Below is a small trained network, with its code and all its weights. Each question gives an input and a class and asks what happens when units are switched off, that is, made to give their printed mean instead of their output.

import numpy as np


def w(rows, s, z=0):
    codes = np.array(rows[::2]) - 128.0
    scale = np.full(codes.shape[1], s)
    scale[-1] = z or s
    return codes * scale


def f(y):
    return y / 2 * (1 + np.tanh(0.7978845608 * (y + 0.044715 * y**3)))


def log_softmax(a):
    a = a - a.max(-1, keepdims=True)
    return a - np.log(np.exp(a).sum(-1, keepdims=True))


def net(x, mask):
    res = np.array(x, float).reshape(1, 6) / 4 @ E
    y = f(res @ A[0][:, :-1].T + A[0][:, -1])
    res = res + np.where(mask, y, B[0][:, -1]) @ B[0][:, :-1]
    return log_softmax(res[-1] @ U[:, :-1].T + U[:, -1])


A, B = {}, {}
E = w([
[140,180,158,180,110,89,103,136,188,71],'x0',
[138,184,113,156,149,107,115,106,1,106],'x1',
[110,232,179,150,119,124,131,92,138,229],'x2',
[114,120,49,144,123,129,127,150,131,204],'x3',
[115,64,165,225,123,110,134,118,90,186],'x4',
[115,101,106,118,140,166,130,228,118,130],'x5',
],0.0055)
A[0] = w([
[128,68,118,81,135,141,123,156,209,90,158],'N1',
[123,16,178,138,130,142,124,146,63,127,165],'N2',
[129,52,125,90,124,141,139,169,218,75,178],'N3',
[131,54,128,111,134,134,134,121,24,47,185],'N4',
[127,183,120,98,128,136,147,124,124,107,241],'N5',
[124,150,119,52,138,154,131,182,45,138,182],'N6',
[125,168,137,135,128,116,144,169,124,156,36],'N7',
[131,135,165,119,128,109,113,165,132,163,58],'N8',
[126,159,66,62,136,146,137,165,145,190,86],'N9',
[129,194,157,116,125,134,117,111,201,120,136],'N10',
[124,68,139,149,132,131,131,150,119,222,186],'N11',
[124,117,215,155,140,139,130,144,111,175,86],'N12',
[127,125,136,185,124,103,138,71,130,105,127],'N13',
[125,89,134,77,128,138,131,31,147,252,222],'N14',
[131,117,73,113,135,130,118,130,176,129,115],'N15',
[134,128,112,99,135,116,131,129,135,115,14],'N16',
[132,193,223,99,130,129,126,67,170,30,255],'N17',
],0.015,0.0019)
B[0] = w([
[130,113,158,122,111,128,98,199,196,116,224],'N1',
[129,143,161,133,125,76,145,73,112,147,210],'N2',
[134,122,172,144,120,117,79,236,162,90,244],'N3',
[126,132,34,83,158,82,129,126,26,111,254],'N4',
[121,85,162,158,125,110,115,182,58,120,174],'N5',
[131,119,107,78,147,143,109,108,65,107,222],'N6',
[122,109,146,126,142,155,143,176,92,116,141],'N7',
[121,161,132,113,141,148,152,157,134,122,133],'N8',
[139,111,166,108,122,58,102,96,114,110,201],'N9',
[128,154,129,174,140,138,189,123,81,154,189],'N10',
[125,142,198,192,120,170,151,108,121,150,205],'N11',
[134,121,155,154,113,138,152,177,160,131,169],'N12',
[144,69,103,179,93,138,45,50,154,116,167],'N13',
[131,161,125,195,126,16,175,98,129,144,232],'N14',
[122,134,140,195,117,99,128,164,112,128,162],'N15',
[123,161,121,52,140,131,134,118,208,142,132],'N16',
[120,131,255,108,133,102,138,81,103,152,252],'N17',
],0.021,0.0083)
U = w([
[127,146,2,118,149,129,145,106,99,124,49],'0',
[135,100,117,84,139,122,79,147,118,92,198],'1',
[129,139,148,165,94,136,131,180,204,131,99],'2',
[132,104,84,140,101,178,98,91,186,133,78],'3',
[128,138,153,149,127,100,160,59,107,160,206],'4',
[101,146,141,126,134,221,165,159,130,160,68],'5',
[123,148,90,70,130,161,154,111,205,135,4],'6',
],0.0086,0.0027)

Each question gives the input, the list of numbers given to net, and the class t.
The units are the neurons (one row each of A and B). Each row of codes is followed by its name. A weight is (code - 128) times the scale printed after its matrix; where a second scale follows, it is the last column's (A, B and U).
mask holds one flag per neuron, in row order. A switched-off neuron (its flag False) gives its mean, the last column of its row in B, instead of its output. The means were averaged over made-up inputs and are rounded, as every weight is.
A unit's drop is (log p(t) with every unit on - log p(t) with that unit switched off) / (log p(t) with every unit on - log p(t) with every unit switched off).
The circuit of an input: a set's keep is (log p(t) with only the set's units on - log p(t) with every unit switched off) / (log p(t) with every unit on - log p(t) with every unit switched off). Starting from the 12 units with the biggest drops (on a tie, the unit counted first), units are removed one at a time, each time the one whose removal leaves the highest keep (on an exact tie, the one counted first), for as long as the keep stays at least 0.8.
units of the circuit, in order: the units of the circuit, biggest drop first
unit that matters most: the unit with the biggest drop
top k neurons: the k neurons with the biggest drops, biggest first
drop of u: that unit's drop, to one decimal
input [-8,-7,-8,1,6,-5], class 2: units of the circuit, in order -> [N3]
input [1,4,-7,-2,-4,-6], class 1: top 3 neurons -> [N14; N4; N17]
input [-8,-8,-7,-6,2,-6], class 2: top 3 neurons -> [N3; N1; N6]
input [6,4,4,2,-2,7], class 1: top 4 neurons -> [N11; N14; N17; N2]
input [-5,6,1,-7,-7,7], class 0: top 2 neurons -> [N4; N3]
input [2,-1,-5,1,-2,-7], class 1: top 4 neurons -> [N14; N11; N12; N2]
input [-6,7,-4,-6,-4,-8], class 1: top 3 neurons -> [N17; N14; N4]
input [2,2,-8,-1,1,-2], class 1: top 2 neurons -> [N3; N14]
input [-8,2,-7,-6,-1,3], class 0: top 2 neurons -> [N4; N17]
input [-1,-6,-5,-2,8,-5], class 2: top 3 neurons -> [N3; N17; N1]
input [-3,-5,6,-3,4,8], class 2: top 2 neurons -> [N12; N4]
input [-4,4,4,6,-6,5], class 1: top 2 neurons -> [N6; N17]
input [-2,4,0,4,-5,-1], class 1: top 4 neurons -> [N4; N14; N10; N9]
input [-1,6,0,3,-2,7], class 0: unit that matters most -> N3
input [5,6,-6,2,0,7], class 0: drop of N4 -> 0.1
input [-2,8,7,-4,-1,5], class 1: drop of N11 -> 0.2
input [-1,8,-8,8,-5,6], class 0: drop of N4 -> 0.5
input [8,8,-7,-7,7,7], class 0: drop of N4 -> 1.1
